A new row, then what is left of it after taking away its nearest point in the smallest flat space through zero that holds the last named rows above it.
In the rows, 128 means zero.
zupug (3 x 12):
202 110 98 98 128 155 103 104 144 185 141 114

201 62 98 100 158 133 117 87 132 185 116 139

188 191 109 115 95 173 103 135 163 147 160 99
New rows:
82 185 121 148 107 110 150 130 130 103 119 160 => 113 147 105 126 114 117 134 110 127 148 124 152
81 127 122 90 115 164 114 154 103 152 155 126 => 116 130 117 103 138 159 133 144 119 128 131 157

pag, 2 rows:
115 137 126 128 130 144 109 169 101 194 130 95

110 104 118 143 118 97 142 156 127 198 81 138
New rows:
134 167 132 134 153 122 102 163 128 197 151 97 => 144 155 133 136 150 102 122 127 154 143 143 130
145 106 109 106 117 71 135 105 139 137 81 151 => 149 131 115 95 126 106 110 114 120 133 118 119
134 91 126 138 96 87 164 108 138 141 99 147 => 139 117 132 126 105 123 139 116 119 134 138 115

nadu, 2 rows:
96 138 121 78 122 102 142 136 79 86 96 80

105 108 116 152 143 102 77 145 89 74 79 125
New rows:
116 123 140 125 97 95 151 82 120 70 119 94 => 132 118 143 151 100 108 143 78 145 91 135 119
112 140 140 111 98 161 149 94 198 179 122 164 => 90 131 131 112 105 139 123 106 162 136 85 149
144 105 94 146 114 157 134 113 143 155 145 174 => 126 109 90 121 112 142 138 118 115 129 125 149

nev:
120 119 70 110 146 196 108 138 104 58 121 177

116 80 62 85 169 181 105 137 119 71 115 174
New rows:
89 104 127 128 107 64 126 131 166 113 104 87 => 89 124 114 137 99 94 121 135 150 83 105 104
123 186 148 136 91 125 109 171 116 68 121 137 => 119 139 146 107 117 97 108 168 138 94 115 127

fima, 2 rows:
169 107 109 109 134 120 113 126 131 156 146 106

21 127 181 131 100 157 146 97 123 117 110 96
New rows:
118 114 206 101 101 146 135 125 89 121 157 167 => 149 111 191 97 108 138 128 131 91 128 164 170
195 154 89 143 141 124 92 137 119 152 130 140 => 130 154 121 145 124 141 103 119 116 145 119 122

Per (2 x 12):
182 99 118 103 198 88 116 141 123 166 120 147

134 139 122 134 182 121 122 136 124 156 181 149
New rows:
125 174 121 158 90 125 112 158 128 118 147 163 => 147 156 119 144 101 109 109 161 127 124 123 164
132 142 163 134 99 134 125 98 76 116 146 141 => 148 132 161 126 114 123 122 101 75 124 137 144

pak:
152 129 113 102 114 144 103 132 144 153 114 166

126 111 111 139 112 132 113 182 161 174 156 130

184 182 87 89 93 170 146 178 159 148 102 151

124 147 137 123 120 151 133 191 123 152 136 109
New rows:
114 186 143 138 136 112 81 154 122 190 106 175 => 111 188 130 163 142 89 116 127 129 154 113 152
174 169 131 145 148 120 94 168 111 164 117 99 => 172 153 124 156 154 100 95 128 117 147 118 105
109 157 153 178 131 151 144 177 128 142 124 97 => 125 141 139 166 131 141 124 124 139 136 108 136

gagik (4 x 12):
157 118 148 77 138 174 129 146 153 136 97 124

114 146 140 116 125 100 115 156 99 106 110 100

186 127 163 137 106 136 139 115 141 123 158 152

95 135 139 200 148 125 142 201 80 101 93 151
New rows:
90 94 107 92 150 125 129 94 126 157 179 120 => 113 102 145 109 147 130 136 138 106 134 164 131
84 149 131 125 96 140 100 108 129 136 144 86 => 103 143 148 142 100 163 113 126 132 134 138 109
182 144 136 90 147 183 125 101 122 154 90 100 => 153 153 122 144 143 147 127 99 94 143 109 108

kip:
169 55 76 148 84 71 124 139 67 101 108 116

106 70 170 128 138 150 73 131 163 165 99 85

132 157 145 149 150 161 122 178 140 171 109 127

93 142 161 155 199 175 124 102 126 125 123 85

130 122 172 116 128 144 106 99 148 119 147 125
New rows:
165 146 125 163 138 144 173 165 141 142 194 139 => 135 100 118 148 135 130 157 140 153 141 182 115
129 121 105 72 94 143 123 74 154 141 174 119 => 147 129 98 114 119 158 127 113 122 154 152 104
163 177 155 131 112 116 84 115 95 152 139 110 => 129 168 126 119 117 103 95 107 103 157 127 102

tubo (5 x 12):
141 166 134 96 56 157 149 85 123 85 161 178

93 147 162 158 116 139 176 152 164 91 221 148

147 187 108 131 75 147 180 103 149 170 112 152

84 170 102 154 89 149 164 141 124 127 188 156

132 145 145 106 89 194 171 104 189 102 178 140
New rows:
156 165 126 152 114 173 119 87 116 110 159 145 => 155 147 131 167 148 151 109 106 116 126 141 124
158 104 128 86 67 138 152 93 133 154 101 169 => 121 82 131 118 107 120 142 135 128 150 130 151

nufe, 4 rows:
177 121 150 129 142 157 70 148 113 94 112 143

187 133 140 126 146 190 76 138 93 102 89 148

173 126 140 113 175 197 121 140 85 96 118 171

181 135 135 116 177 213 116 120 69 109 82 164
New rows:
122 151 142 123 153 133 108 84 77 90 168 108 => 115 161 129 126 126 130 107 89 88 100 172 98
107 57 167 135 140 88 108 133 161 136 82 124 => 111 82 136 123 119 145 135 152 150 142 97 142

Busat, 5 rows:
123 162 59 197 94 167 161 138 163 117 90 89

135 159 97 209 111 125 165 101 146 126 93 118

139 125 106 188 107 149 138 117 159 137 118 125

127 182 58 169 112 158 133 102 142 138 112 109

144 136 58 197 115 144 173 93 185 128 87 102
New rows:
149 116 120 89 165 99 156 142 184 96 101 93 => 146 150 140 129 141 119 113 139 154 122 130 120
152 116 134 104 68 131 153 117 158 170 170 101 => 143 141 143 105 71 112 164 119 135 159 159 99
153 74 109 123 112 161 127 134 145 159 172 136 => 138 120 116 127 119 127 152 133 109 139 148 128

fov:
73 112 167 125 149 143 74 172 149 165 94 165

55 92 152 132 142 141 84 177 143 160 104 163

130 132 155 120 134 140 84 128 130 172 93 155

94 150 165 98 176 152 65 143 162 175 91 150
New rows:
82 113 152 144 124 121 99 141 133 175 122 136 => 118 137 141 142 121 112 128 121 131 146 140 113
114 110 141 186 99 106 89 132 156 148 123 132 => 124 132 124 170 116 108 102 111 164 137 138 109

tizad:
161 108 151 122 97 114 147 108 124 151 140 129

184 129 164 97 86 116 150 187 121 161 165 128

70 149 113 139 126 100 101 124 122 88 135 141

154 80 78 121 183 164 186 69 180 129 113 132

166 92 76 90 143 132 190 115 171 131 159 143
New rows:
121 135 174 84 132 159 100 113 112 98 121 98 => 126 126 155 71 130 151 116 108 123 94 137 106
148 89 140 109 96 163 173 96 107 144 143 101 => 105 117 135 118 113 160 150 126 107 112 141 106
128 132 147 118 91 162 170 149 126 130 118 163 => 111 135 125 123 95 163 153 130 117 125 109 160

dibi (4 x 12):
136 115 159 75 76 150 176 183 103 164 116 96

123 155 144 143 113 174 143 145 126 152 109 119

123 152 147 144 116 173 138 137 125 156 106 118

98 147 146 152 135 173 143 141 118 151 107 141
New rows:
148 106 145 60 135 120 122 126 119 135 129 114 => 135 139 132 99 149 144 120 129 132 122 129 132
86 105 97 158 178 163 100 104 169 102 101 144 => 114 94 106 114 136 158 122 133 163 113 104 111
175 174 127 123 85 98 120 77 186 124 131 89 => 110 149 143 119 115 106 152 106 153 132 125 135

Dag:
205 118 181 130 113 152 128 105 68 136 173 76

198 143 185 126 135 176 92 94 73 146 141 118

173 135 170 145 136 178 79 105 113 132 155 109
New rows:
184 119 96 174 166 118 125 136 154 96 112 69 => 182 132 94 157 173 113 131 132 138 107 82 98
171 108 119 114 75 113 195 111 114 132 150 94 => 145 131 113 125 101 144 142 106 150 133 125 135

Roru:
143 147 138 138 76 78 133 140 117 113 96 107

160 192 91 181 123 70 116 141 72 90 97 123

119 140 110 145 86 122 147 155 147 93 117 138

148 113 206 121 102 66 115 81 122 134 102 100
New rows:
115 70 125 140 106 109 106 116 83 143 121 108 => 105 73 108 151 110 125 112 123 94 126 129 125
137 122 134 114 131 102 108 63 167 135 120 154 => 138 138 95 110 120 112 115 99 156 144 118 147

Dap, 3 rows:
131 204 127 59 96 171 149 131 185 141 143 85

131 129 87 128 104 148 122 68 117 132 100 102

161 53 128 194 166 123 104 78 100 176 124 161
New rows:
182 175 115 136 156 166 126 126 144 90 150 124 => 176 158 112 152 160 153 121 127 126 79 143 133
112 139 145 150 102 100 143 131 98 124 83 109 => 128 142 159 146 112 112 145 131 118 151 99 112

lem:
95 159 79 86 83 141 155 131 142 139 81 149

179 101 186 149 111 188 126 141 138 138 176 109

115 154 120 146 104 90 141 119 158 111 84 147
New rows:
137 108 119 173 119 104 114 176 150 98 189 161 => 120 116 92 144 111 116 121 179 143 108 178 166
96 89 161 106 156 148 102 150 93 140 159 102 => 89 114 158 122 121 127 119 145 127 127 119 120

Nem, 5 rows:
118 156 112 189 130 117 105 212 168 137 123 113

161 118 152 170 136 52 121 149 87 99 94 141

123 115 99 208 173 86 142 142 128 127 95 92

125 89 103 145 154 101 160 132 127 128 120 102

138 134 140 174 134 129 85 128 112 112 103 120
New rows:
165 145 136 81 122 156 162 90 162 111 89 97 => 171 147 138 108 121 137 149 127 165 105 81 95
108 110 138 145 87 93 141 93 133 166 191 131 => 112 107 142 165 87 100 116 101 130 158 182 123
113 105 117 102 118 105 53 62 125 136 167 117 => 109 122 107 120 123 73 73 100 142 146 168 121

bap (5 x 12):
91 134 205 123 165 84 163 161 148 134 84 183

92 143 164 125 179 139 167 136 161 122 86 181

118 154 159 133 163 93 142 163 138 123 100 157

94 142 158 124 169 111 121 154 130 117 104 149

82 140 174 146 201 99 155 151 145 82 82 153
New rows:
187 160 142 96 103 153 117 107 168 151 61 137 => 162 138 153 106 115 134 96 105 148 116 64 105
124 118 139 83 97 132 104 115 127 107 73 115 => 142 134 128 93 101 127 116 121 134 103 70 117

guv (4 x 12):
103 79 119 94 118 111 148 108 137 133 113 94

90 99 100 98 144 102 146 132 160 130 122 135

121 109 89 141 144 116 138 179 158 96 148 208

121 50 92 115 111 123 175 165 125 87 135 149
New rows:
160 94 135 162 117 127 81 142 137 115 103 187 => 131 119 130 127 140 131 115 142 117 134 91 134
116 151 143 153 131 154 107 91 160 178 121 51 => 122 120 114 164 129 156 132 138 160 141 138 100
92 142 147 136 103 175 84 86 146 183 140 122 => 89 121 122 132 106 182 122 126 132 156 150 138

Mizi:
123 173 159 158 153 114 99 57 158 142 142 125

135 152 132 119 155 119 114 75 146 151 110 127
New rows:
139 158 111 119 136 157 132 92 167 181 132 121 => 133 141 110 129 114 164 142 133 154 162 149 122
141 162 154 162 111 147 114 69 129 128 156 163 => 150 133 127 129 103 155 133 106 111 128 133 165
163 126 100 139 161 154 108 140 153 151 78 121 => 153 127 114 166 147 155 106 154 152 135 105 120

ritut, 4 rows:
127 137 104 163 64 147 83 114 109 77 186 111

136 112 142 118 116 105 113 106 129 85 158 120

176 80 130 113 90 132 88 87 49 129 128 117

130 121 168 119 134 111 143 84 149 135 101 110
New rows:
116 126 161 159 141 146 187 95 122 138 124 104 => 123 116 139 150 144 143 174 123 102 121 150 120
134 144 113 170 148 171 133 160 105 120 120 128 => 141 128 141 153 154 146 136 132 115 103 120 120
63 163 108 103 127 114 70 127 109 79 108 128 => 69 157 117 96 137 115 79 120 104 103 82 128

kiru, 5 rows:
128 96 124 102 105 138 123 148 82 129 124 94

119 111 85 144 159 208 109 160 82 135 106 105

139 85 91 129 151 193 87 178 46 130 134 88

125 63 128 91 89 135 113 156 89 144 109 91

100 91 96 88 131 138 105 168 65 141 141 97
New rows:
106 97 121 88 86 107 98 122 109 108 136 108 => 116 127 117 127 114 133 102 109 133 101 129 127
104 151 141 120 101 107 170 93 138 155 118 117 => 128 129 131 139 128 127 132 115 121 157 136 119
136 124 104 122 153 126 57 118 154 94 129 154 => 128 133 110 104 122 130 89 108 137 85 110 131

mola, 3 rows:
195 135 97 178 114 95 126 91 195 80 163 129

115 67 120 92 185 108 138 84 137 152 126 124

160 110 106 154 143 102 130 83 171 114 133 132
New rows:
139 131 204 167 187 108 138 102 152 127 107 121 => 137 144 212 149 171 116 137 132 139 118 131 112
78 133 97 164 97 148 105 138 114 95 128 194 => 80 106 93 136 118 136 110 127 121 95 150 185
98 165 170 162 116 124 77 167 114 152 101 167 => 118 130 157 136 141 99 83 143 141 139 142 155

bub (5 x 12):
185 149 116 141 154 126 93 130 149 155 114 141

152 131 102 126 152 124 102 142 153 159 75 167

190 99 103 151 177 168 106 132 132 175 110 149

147 148 119 120 148 112 133 134 176 188 80 125

158 146 126 156 147 118 119 163 174 155 92 160
New rows:
139 141 124 169 91 120 102 163 112 117 88 93 => 134 125 118 157 95 131 109 150 101 128 88 82
140 86 126 131 135 128 77 155 138 97 137 74 => 125 89 125 123 132 119 88 161 152 107 118 76

raso:
121 142 103 151 197 170 110 124 111 104 149 135

108 133 108 147 161 160 135 93 126 128 114 165

86 155 103 159 187 154 146 76 113 131 85 149

137 84 134 122 68 144 147 98 160 149 124 202
New rows:
137 154 119 125 109 136 178 190 132 179 139 76 => 131 146 106 137 123 166 180 168 136 178 140 115
112 162 112 116 196 166 124 112 105 151 113 115 => 139 126 138 106 137 151 132 125 119 158 126 119

sor:
126 96 125 132 155 152 90 178 112 116 153 118

143 108 156 125 149 156 84 169 114 112 164 113

143 89 146 110 151 142 64 168 111 136 149 132

122 97 118 124 141 131 121 151 125 96 179 119

178 132 147 124 203 139 131 175 103 167 116 111
New rows:
96 134 130 138 100 136 133 163 114 94 181 128 => 117 144 134 125 113 119 137 151 111 140 141 143
120 100 108 152 74 138 143 136 156 85 155 94 => 153 105 123 135 102 127 135 139 146 135 121 105

Mol, 3 rows:
118 107 167 188 119 117 83 176 110 148 128 200

86 156 136 198 122 143 130 98 175 199 159 175

90 147 150 208 118 135 115 123 162 191 154 192
New rows:
118 103 146 104 127 106 92 104 144 112 90 137 => 112 121 147 113 121 106 102 101 160 115 97 136
159 195 124 106 134 94 143 186 104 104 137 90 => 142 163 113 125 152 115 123 150 99 161 142 118

Zezab:
130 163 134 165 153 124 134 100 131 138 160 142

119 143 100 119 129 185 221 147 124 180 110 160

146 166 117 164 156 150 199 118 135 164 152 154
New rows:
118 158 92 138 114 103 172 132 126 110 91 106 => 108 162 98 141 115 96 149 122 124 104 96 105
129 120 105 133 141 144 179 127 130 184 127 147 => 127 107 119 129 135 116 123 120 130 155 130 129

Geb, 2 rows:
137 81 86 120 109 127 115 124 191 158 118 87

149 82 115 83 134 148 107 151 172 150 94 73
New rows:
128 142 132 151 71 143 111 98 138 91 166 162 => 141 128 143 118 85 160 101 119 142 94 143 138
155 65 53 110 97 107 107 128 158 126 131 123 => 151 102 93 107 118 113 115 138 104 100 133 152

popus:
96 72 87 192 95 130 138 136 97 142 136 186

81 121 121 144 84 135 150 148 181 90 140 145

92 107 118 161 103 128 126 151 120 119 132 158

102 97 120 140 63 105 167 149 200 93 155 152

120 104 106 158 102 120 110 140 126 149 145 159
New rows:
192 147 95 112 108 138 126 123 121 124 160 133 => 159 149 108 121 109 144 131 142 105 98 147 137
127 103 127 175 97 116 152 145 130 87 140 159 => 151 138 132 151 129 132 125 127 127 108 135 132

bipe (2 x 12):
125 98 41 122 189 136 134 214 110 126 149 131

72 90 54 128 135 142 87 163 94 111 193 125
New rows:
114 98 121 110 104 121 108 83 113 105 140 94 => 141 103 116 107 130 118 132 107 121 113 117 97
63 103 72 155 106 140 86 118 133 183 128 147 => 99 120 98 153 118 133 115 118 151 194 91 150

lugid (5 x 12):
86 138 87 91 97 138 136 135 138 104 113 129

89 116 104 86 108 128 47 106 111 129 92 113

122 101 129 111 125 118 67 106 118 137 106 123

122 97 112 97 137 123 86 115 127 136 120 123

107 111 92 81 143 136 34 124 98 159 117 83
New rows:
140 123 100 93 123 109 134 95 143 106 169 142 => 147 140 116 122 106 109 122 107 124 118 161 122
82 155 140 136 104 103 149 97 169 129 147 79 => 98 132 142 132 120 97 136 94 170 141 153 77
179 79 78 112 175 141 133 102 119 116 77 105 => 165 126 96 139 154 149 149 103 108 103 69 108
